Below is a small trained network, with its code and all its weights. Each question gives an input and a class and asks what happens when units are switched off, that is, made to give their printed mean instead of their output.

import numpy as np


def w(rows, s, z=0):
    codes = np.array(rows[::2]) - 128.0
    scale = np.full(codes.shape[1], s)
    scale[-1] = z or s
    return codes * scale


def f(y):
    return np.maximum(y, 0)


def log_softmax(a):
    a = a - a.max(-1, keepdims=True)
    return a - np.log(np.exp(a).sum(-1, keepdims=True))


def net(x, mask):
    res = np.array(x, float).reshape(1, 6) / 4 @ E
    y = f(res @ A[0][:, :-1].T + A[0][:, -1])
    res = res + np.where(mask, y, B[0][:, -1]) @ B[0][:, :-1]
    return log_softmax(res[-1] @ U[:, :-1].T + U[:, -1])


A, B = {}, {}
E = w([
[35,132,110,121,187,172,86,160],'x0',
[227,103,25,137,37,193,75,81],'x1',
[139,158,174,109,149,254,129,134],'x2',
[180,74,160,247,226,52,217,55],'x3',
[220,225,235,105,83,53,127,156],'x4',
[89,61,131,29,90,74,213,37],'x5',
],0.0061)
A[0] = w([
[202,214,155,69,28,154,89,186,191],'n1',
[161,84,65,84,24,250,79,41,227],'n2',
[26,157,252,72,166,92,199,105,250],'n3',
[44,118,106,161,123,201,82,170,249],'n4',
[28,107,2,122,201,193,105,189,220],'n5',
[189,34,2,136,107,99,154,85,235],'n6',
[160,236,218,104,73,152,103,134,242],'n7',
],0.0057,0.0025)
B[0] = w([
[216,214,73,77,52,97,94,235,215],'n1',
[82,200,85,66,55,192,195,128,248],'n2',
[85,64,199,87,202,49,149,168,246],'n3',
[111,168,33,111,190,164,69,142,226],'n4',
[24,156,43,181,199,166,80,99,255],'n5',
[141,173,124,184,1,117,173,18,241],'n6',
[159,147,181,105,127,113,121,229,212],'n7',
],0.007,0.0072)
U = w([
[228,181,125,72,86,122,68,254,153],'0',
[217,134,196,251,217,156,153,140,239],'1',
[45,138,58,191,218,160,3,139,12],'2',
[89,41,209,64,187,74,189,149,189],'3',
[198,118,121,219,61,63,151,41,141],'4',
[92,155,86,83,70,220,162,82,1],'5',
],0.0071,0.0014)

Each question gives the input, the list of numbers given to net, and the class t.
The units are the neurons (one row each of A and B). Each row of codes is followed by its name. A weight is (code - 128) times the scale printed after its matrix; where a second scale follows, it is the last column's (A, B and U).
mask holds one flag per neuron, in row order. A switched-off neuron (its flag False) gives its mean, the last column of its row in B, instead of its output. The means were averaged over made-up inputs and are rounded, as every weight is.
A unit's drop is (log p(t) with every unit on - log p(t) with that unit switched off) / (log p(t) with every unit on - log p(t) with every unit switched off).
The circuit of an input: a set's keep is (log p(t) with only the set's units on - log p(t) with every unit switched off) / (log p(t) with every unit on - log p(t) with every unit switched off). Starting from all 7 units, units are removed one at a time, each time the one whose removal leaves the highest keep (on an exact tie, the one counted first), for as long as the keep stays at least 0.8.
units of the circuit, in order: the units of the circuit, biggest drop first
top k neurons: the k neurons with the biggest drops, biggest first
drop of u: that unit's drop, to one decimal
input [-3,1,7,-8,1,8], class 0: units of the circuit, in order => n1
input [-1,-7,-7,-1,5,-4], class 3: units of the circuit, in order => n3; n4
input [-1,0,-3,2,7,4], class 3: units of the circuit, in order => n3; n6
input [6,-2,2,-6,0,8], class 2: units of the circuit, in order => n5; n6
input [-3,-3,-1,3,6,-1], class 3: units of the circuit, in order => n3; n6
input [0,-1,-7,3,7,4], class 3: units of the circuit, in order => n3; n1
input [-1,0,7,2,0,3], class 3: top 4 neurons => n6; n1; n5; n4
input [-1,4,-6,5,-4,-7], class 4: drop of n6 => 0.7
input [4,3,-1,8,-8,4], class 4: drop of n6 => 1.7
input [-1,3,1,6,-5,-3], class 4: drop of n3 => 0.1
